Below is a small trained network, with its code and all its weights. Each question gives an input and a class and asks what happens when units are switched off, that is, made to give their printed mean instead of their output.

import numpy as np


def w(rows, s, z=0):
    codes = np.array(rows[::2]) - 128.0
    scale = np.full(codes.shape[1], s)
    scale[-1] = z or s
    return codes * scale


def f(y):
    return np.maximum(y, 0)


def log_softmax(a):
    a = a - a.max(-1, keepdims=True)
    return a - np.log(np.exp(a).sum(-1, keepdims=True))


def net(x, mask):
    res = np.array(x, float).reshape(1, 3) / 4 @ E
    y = f(res @ A[0][:, :-1].T + A[0][:, -1])
    res = res + np.where(mask, y, B[0][:, -1]) @ B[0][:, :-1]
    return log_softmax(res[-1] @ U[:, :-1].T + U[:, -1])


A, B = {}, {}
E = w([
[204,36,122,65,164,150,238,125,123,216,234,144],'x0',
[110,233,53,149,226,97,254,172,148,103,92,67],'x1',
[198,103,137,40,215,111,94,210,134,89,37,216],'x2',
],0.0077)
A[0] = w([
[112,93,175,144,91,71,108,97,77,104,138,226,34],'N0',
[178,192,67,120,208,158,215,211,185,179,94,102,68],'N1',
[85,113,152,184,77,142,176,81,102,148,217,63,6],'N2',
[61,147,204,122,64,95,49,166,94,65,77,152,29],'N3',
[167,18,175,43,78,180,57,105,88,163,170,201,128],'N4',
[195,88,85,120,191,130,119,211,114,167,87,198,19],'N5',
[139,118,156,90,179,105,65,168,130,95,94,178,53],'N6',
[123,163,148,124,100,75,102,165,147,56,75,103,35],'N7',
[220,44,89,23,179,155,167,104,131,228,210,139,2],'N8',
[198,108,52,61,254,69,110,199,196,113,106,218,135],'N9',
[194,111,126,76,151,87,81,136,87,129,89,218,35],'N10',
],0.0084,0.008)
B[0] = w([
[20,240,112,61,201,78,92,84,110,100,152,174,158],'N0',
[57,202,53,41,201,96,67,89,119,151,241,232,209],'N1',
[237,74,87,192,55,135,16,13,60,223,140,53,187],'N2',
[171,127,203,48,107,106,203,195,205,161,107,138,190],'N3',
[50,154,40,12,221,128,94,109,112,82,180,212,250],'N4',
[156,130,126,144,47,90,78,80,140,185,167,85,170],'N5',
[221,85,112,187,100,173,61,67,58,191,191,29,173],'N6',
[192,160,185,50,123,72,155,206,242,234,81,108,159],'N7',
[197,181,254,77,28,70,186,239,218,171,21,73,217],'N8',
[187,71,75,216,103,164,139,47,101,169,99,136,235],'N9',
[162,98,83,238,88,156,38,69,147,176,209,37,174],'N10',
],0.0077,0.013)
U = w([
[180,71,118,226,66,152,79,54,83,142,127,40,3],'0',
[63,187,81,65,193,99,124,121,121,126,153,183,41],'1',
[204,152,237,89,54,63,208,250,207,162,60,97,13],'2',
[118,73,108,125,167,193,169,140,86,109,107,175,239],'3',
],0.011,0.013)

Each question gives the input, the list of numbers given to net, and the class t.
The units are the neurons (one row each of A and B). Each row of codes is followed by its name. A weight is (code - 128) times the scale printed after its matrix; where a second scale follows, it is the last column's (A, B and U).
mask holds one flag per neuron, in row order. A switched-off neuron (its flag False) gives its mean, the last column of its row in B, instead of its output. The means were averaged over made-up inputs and are rounded, as every weight is.
A unit's drop is (log p(t) with every unit on - log p(t) with that unit switched off) / (log p(t) with every unit on - log p(t) with every unit switched off).
The circuit of an input: a set's keep is (log p(t) with only the set's units on - log p(t) with every unit switched off) / (log p(t) with every unit on - log p(t) with every unit switched off). Starting from all 11 units, units are removed one at a time, each time the one whose removal leaves the highest keep (on an exact tie, the one counted first), for as long as the keep stays at least 0.8.
circuit, biggest first: the units of the circuit, biggest drop first
most important unit: the unit with the biggest drop
top k neurons: the k neurons with the biggest drops, biggest first
drop of u: that unit's drop, to one decimal
input [-7,-7,-1], class 1: circuit, biggest first : N0
input [-8,-7,-5], class 2: top 2 neurons : N3; N1
input [-6,-6,0], class 1: top 3 neurons : N8; N0; N4
input [-6,-7,2], class 1: top 3 neurons : N4; N8; N0
input [2,7,8], class 0: top 2 neurons : N9; N4
input [6,3,-5], class 2: top 2 neurons : N8; N9
input [-2,2,-1], class 3: top 3 neurons : N8; N4; N1
input [-7,5,4], class 2: top 2 neurons : N7; N4
input [-8,4,7], class 2: top 3 neurons : N7; N3; N2
input [2,3,3], class 3: top 4 neurons : N4; N9; N0; N2
input [5,-4,-3], class 2: top 2 neurons : N8; N1
input [1,4,5], class 0: top 3 neurons : N9; N4; N5
input [-2,-5,6], class 0: top 3 neurons : N10; N6; N1
input [2,-8,-3], class 1: most important unit : N4
input [0,-8,7], class 1: top 4 neurons : N4; N0; N2; N3
input [2,2,-1], class 3: top 2 neurons : N8; N4
input [-6,-8,6], class 1: drop of N3 : 0.1
input [2,0,-2], class 3: drop of N8 : 2.1
input [-2,-1,-1], class 3: drop of N5 : 0.2
input [-8,-3,8], class 0: drop of N8 : 1.4
input [8,5,4], class 2: circuit, biggest first : N8
